Below is a small trained network, with its code and all its weights. Each question gives an input and a target symbol and asks what happens when units are switched off, that is, made to give their printed mean instead of their output.

import numpy as np


def w(rows, s, z=0):
    codes = np.array(rows[::2]) - 128.0
    scale = np.full(codes.shape[1], s)
    scale[-1] = z or s
    return codes * scale


def f(y):
    return np.maximum(y, 0)


def softmax(a):
    e = np.exp(a - a.max(-1, keepdims=True))
    return e / e.sum(-1, keepdims=True)


def log_softmax(a):
    a = a - a.max(-1, keepdims=True)
    return a - np.log(np.exp(a).sum(-1, keepdims=True))


def net(x, mask):
    ids = ['αβγηθλπτψω'.index(c) for c in x.split()]
    T = len(ids)
    res = E[ids] + P[:T]
    u = 0
    for l in range(2):
        r = res
        for j in range(3):
            rows = slice(3 * j, 3 * j + 3)
            q, k, v = (r @ M[l][rows].T for M in (Q, K, V))
            z = softmax(np.where(np.tri(T) > 0, q @ k.T / 3**0.5, -1e9)) @ v
            o = O[l][rows]
            res = res + np.where(mask[u + j], z, o[:, -1]) @ o[:, :-1]
        u += 3
        y = f(res @ A[l][:, :-1].T + A[l][:, -1])
        res = res + np.where(mask[u : u + 12], y, B[l][:, -1]) @ B[l][:, :-1]
        u += 12
    return log_softmax(res[-1] @ U[:, :-1].T + U[:, -1])


Q, K, V, O, A, B = {}, {}, {}, {}, {}, {}
E = w([
[118,143,83],'α',
[143,169,164],'β',
[138,95,152],'γ',
[166,157,189],'η',
[161,137,165],'θ',
[123,81,100],'λ',
[129,145,108],'π',
[172,151,205],'τ',
[255,39,70],'ψ',
[165,92,184],'ω',
],0.02)
P = w([
[32,75,109],'0',
[16,104,226],'1',
[30,104,236],'2',
[56,107,250],'3',
[130,131,63],'4',
[129,126,64],'5',
[135,121,55],'6',
[176,166,36],'7',
[187,136,33],'8',
[181,163,26],'9',
[214,179,38],'10',
[207,145,2],'11',
],0.0079)
Q[0] = w([
[124,121,114],'L0H1',
[214,129,126],'L0H1',
[144,149,106],'L0H1',
[116,113,108],'L0H2',
[139,3,176],'L0H2',
[191,155,160],'L0H2',
[191,132,79],'L0H3',
[56,104,5],'L0H3',
[88,157,149],'L0H3',
],0.019)
K[0] = w([
[110,144,125],'L0H1',
[178,128,117],'L0H1',
[121,144,116],'L0H1',
[69,138,150],'L0H2',
[122,2,135],'L0H2',
[189,153,156],'L0H2',
[191,125,118],'L0H3',
[120,10,126],'L0H3',
[83,131,114],'L0H3',
],0.022)
V[0] = w([
[178,18,101],'L0H1',
[115,80,205],'L0H1',
[137,254,174],'L0H1',
[44,46,165],'L0H2',
[105,79,120],'L0H2',
[92,241,117],'L0H2',
[155,92,124],'L0H3',
[196,249,131],'L0H3',
[59,192,153],'L0H3',
],0.0081)
O[0] = w([
[90,1,143,227],'L0H1',
[75,129,200,249],'L0H1',
[190,235,151,108],'L0H1',
[100,236,166,117],'L0H2',
[181,157,107,102],'L0H2',
[133,63,213,51],'L0H2',
[125,69,116,136],'L0H3',
[82,59,26,249],'L0H3',
[152,236,90,120],'L0H3',
],0.0078,0.002)
A[0] = w([
[76,186,92,13],'L0N1',
[102,178,142,103],'L0N2',
[180,129,19,132],'L0N3',
[156,214,88,149],'L0N4',
[71,198,27,7],'L0N5',
[44,161,14,108],'L0N6',
[32,231,30,5],'L0N7',
[81,93,120,99],'L0N8',
[2,184,55,25],'L0N9',
[150,92,64,156],'L0N10',
[75,43,168,130],'L0N11',
[209,114,197,147],'L0N12',
],0.0091,0.023)
B[0] = w([
[195,66,76,128],'L0N1',
[92,109,150,151],'L0N2',
[142,143,166,206],'L0N3',
[133,107,119,232],'L0N4',
[167,156,162,128],'L0N5',
[140,63,184,131],'L0N6',
[117,234,7,128],'L0N7',
[138,114,101,148],'L0N8',
[111,207,113,128],'L0N9',
[99,142,133,255],'L0N10',
[117,151,102,217],'L0N11',
[108,106,116,203],'L0N12',
],0.022,0.0078)
Q[1] = w([
[172,46,63],'L1H1',
[169,139,7],'L1H1',
[184,179,118],'L1H1',
[48,184,192],'L1H2',
[250,87,46],'L1H2',
[77,39,203],'L1H2',
[132,184,254],'L1H3',
[81,210,103],'L1H3',
[255,199,158],'L1H3',
],0.01)
K[1] = w([
[129,164,81],'L1H1',
[97,90,129],'L1H1',
[121,63,133],'L1H1',
[138,64,119],'L1H2',
[96,195,136],'L1H2',
[219,106,90],'L1H2',
[136,8,106],'L1H3',
[109,121,82],'L1H3',
[105,109,169],'L1H3',
],0.015)
V[1] = w([
[132,184,170],'L1H1',
[97,103,75],'L1H1',
[125,213,78],'L1H1',
[76,5,105],'L1H2',
[94,194,45],'L1H2',
[107,190,134],'L1H2',
[80,73,169],'L1H3',
[148,46,61],'L1H3',
[195,95,218],'L1H3',
],0.011)
O[1] = w([
[109,46,94,180],'L1H1',
[148,150,164,123],'L1H1',
[104,99,161,121],'L1H1',
[116,48,102,254],'L1H2',
[252,113,218,160],'L1H2',
[161,134,177,150],'L1H2',
[117,71,133,219],'L1H3',
[85,107,74,15],'L1H3',
[68,243,103,80],'L1H3',
],0.011,0.0067)
A[1] = w([
[145,134,211,112],'L1N1',
[222,76,59,142],'L1N2',
[137,153,205,197],'L1N3',
[184,156,173,134],'L1N4',
[248,130,197,96],'L1N5',
[157,98,163,205],'L1N6',
[97,121,52,86],'L1N7',
[202,84,142,211],'L1N8',
[151,142,35,20],'L1N9',
[109,199,172,255],'L1N10',
[151,121,184,99],'L1N11',
[2,78,60,64],'L1N12',
],0.011,0.0064)
B[1] = w([
[173,170,3,177],'L1N1',
[72,243,194,227],'L1N2',
[192,169,120,199],'L1N3',
[172,78,64,160],'L1N4',
[10,101,220,176],'L1N5',
[134,133,28,233],'L1N6',
[127,197,156,156],'L1N7',
[77,175,59,250],'L1N8',
[65,5,127,130],'L1N9',
[26,110,157,192],'L1N10',
[183,174,74,159],'L1N11',
[249,139,204,236],'L1N12',
],0.0076,0.012)
U = w([
[129,75,113,107],'α',
[218,140,138,102],'β',
[80,54,80,65],'γ',
[117,76,134,56],'η',
[210,70,9,164],'θ',
[157,83,115,10],'λ',
[167,213,65,232],'π',
[142,27,126,165],'τ',
[86,100,160,78],'ψ',
[95,113,142,3],'ω',
],0.012,0.0039)

Each question gives the input, a string of symbols that net reads in full, and the target symbol t.
The units are the heads (3 rows each of Q, K, V and O) and the neurons (one row each of A and B). Each row of codes is followed by its name. A weight is (code - 128) times the scale printed after its matrix; where a second scale follows, it is the last column's (O, A, B and U).
mask holds one flag per unit, layer by layer, with each layer's heads first. A switched-off unit (its flag False) gives its mean, the last column of its rows in O or B, instead of its output. The means were averaged over made-up inputs and are rounded, as every weight is.
A unit's drop is (log p(t) with every unit on - log p(t) with that unit switched off) / (log p(t) with every unit on - log p(t) with every unit switched off).
The circuit of an input: a set's keep is (log p(t) with only the set's units on - log p(t) with every unit switched off) / (log p(t) with every unit on - log p(t) with every unit switched off). Starting from the 12 units with the biggest drops (on a tie, the unit counted first), units are removed one at a time, each time the one whose removal leaves the highest keep (on an exact tie, the one counted first), for as long as the keep stays at least 0.8.
circuit, biggest first: the units of the circuit, biggest drop first
most important unit: the unit with the biggest drop
top k neurons: the k neurons with the biggest drops, biggest first
k most important neurons of layer l: the k neurons of layer l with the biggest drops, biggest first
heads that matter: for each layer, one digit per head in row order, 1 if its drop is at least 0.15 and else 0, layers parted by /
input η ψ λ τ, target β: heads that matter -> 101 / 011
input γ λ β λ β β λ γ, target π: most important unit -> L0H2
input τ β β λ, target ψ: 3 most important neurons of layer 1 -> L1N10; L1N6; L1N1
input λ γ β, target γ: 4 most important neurons of layer 1 -> L1N5; L1N8; L1N12; L1N6
input ω θ τ, target τ: 3 most important neurons of layer 0 -> L0N11; L0N10; L0N12
input α λ λ θ, target β: circuit, biggest first -> L1N12; L0N6; L1H2
input λ π τ, target γ: top 2 neurons -> L1N5; L0N11
input γ π β λ, target θ: top 3 neurons -> L0N11; L1N2; L0N3
input ω λ π, target τ: circuit, biggest first -> L0H1; L1H3; L1N12
input γ γ λ, target θ: heads that matter -> 111 / 001
input ω π θ ψ β, target β: circuit, biggest first -> L1N12; L1H2
input β ω β ψ π, target β: circuit, biggest first -> L1N12; L0H3; L1H2
input τ γ η γ β ψ λ, target β: top 2 neurons -> L1N12; L1N2
input β ψ π, target β: circuit, biggest first -> L1N12; L1H2
input ω β β, target τ: circuit, biggest first -> L0N11; L0H1; L1H2; L1H3
input η π ψ λ, target β: circuit, biggest first -> L1N12; L1H2
input τ λ β λ, target ψ: 3 most important neurons of layer 0 -> L0N11; L0N10; L0N4
input β η ψ γ, target β: heads that matter -> 001 / 011
input λ ψ τ γ γ β β β β, target γ: heads that matter -> 111 / 100
input λ γ γ, target γ: most important unit -> L0H3
input β β η, target π: circuit, biggest first -> L0H1
input β γ β γ, target π: top 3 neurons -> L1N1; L1N3; L1N11
input β η θ β, target π: heads that matter -> 101 / 011
input ω β λ ψ, target β: heads that matter -> 101 / 000
input η β β γ λ β β β θ ψ, target β: circuit, biggest first -> L0H1; L1N12; L1N2
input λ ω γ α, target γ: top 2 neurons -> L0N11; L1N5
input γ γ θ, target θ: 2 most important neurons of layer 1 -> L1N2; L1N1
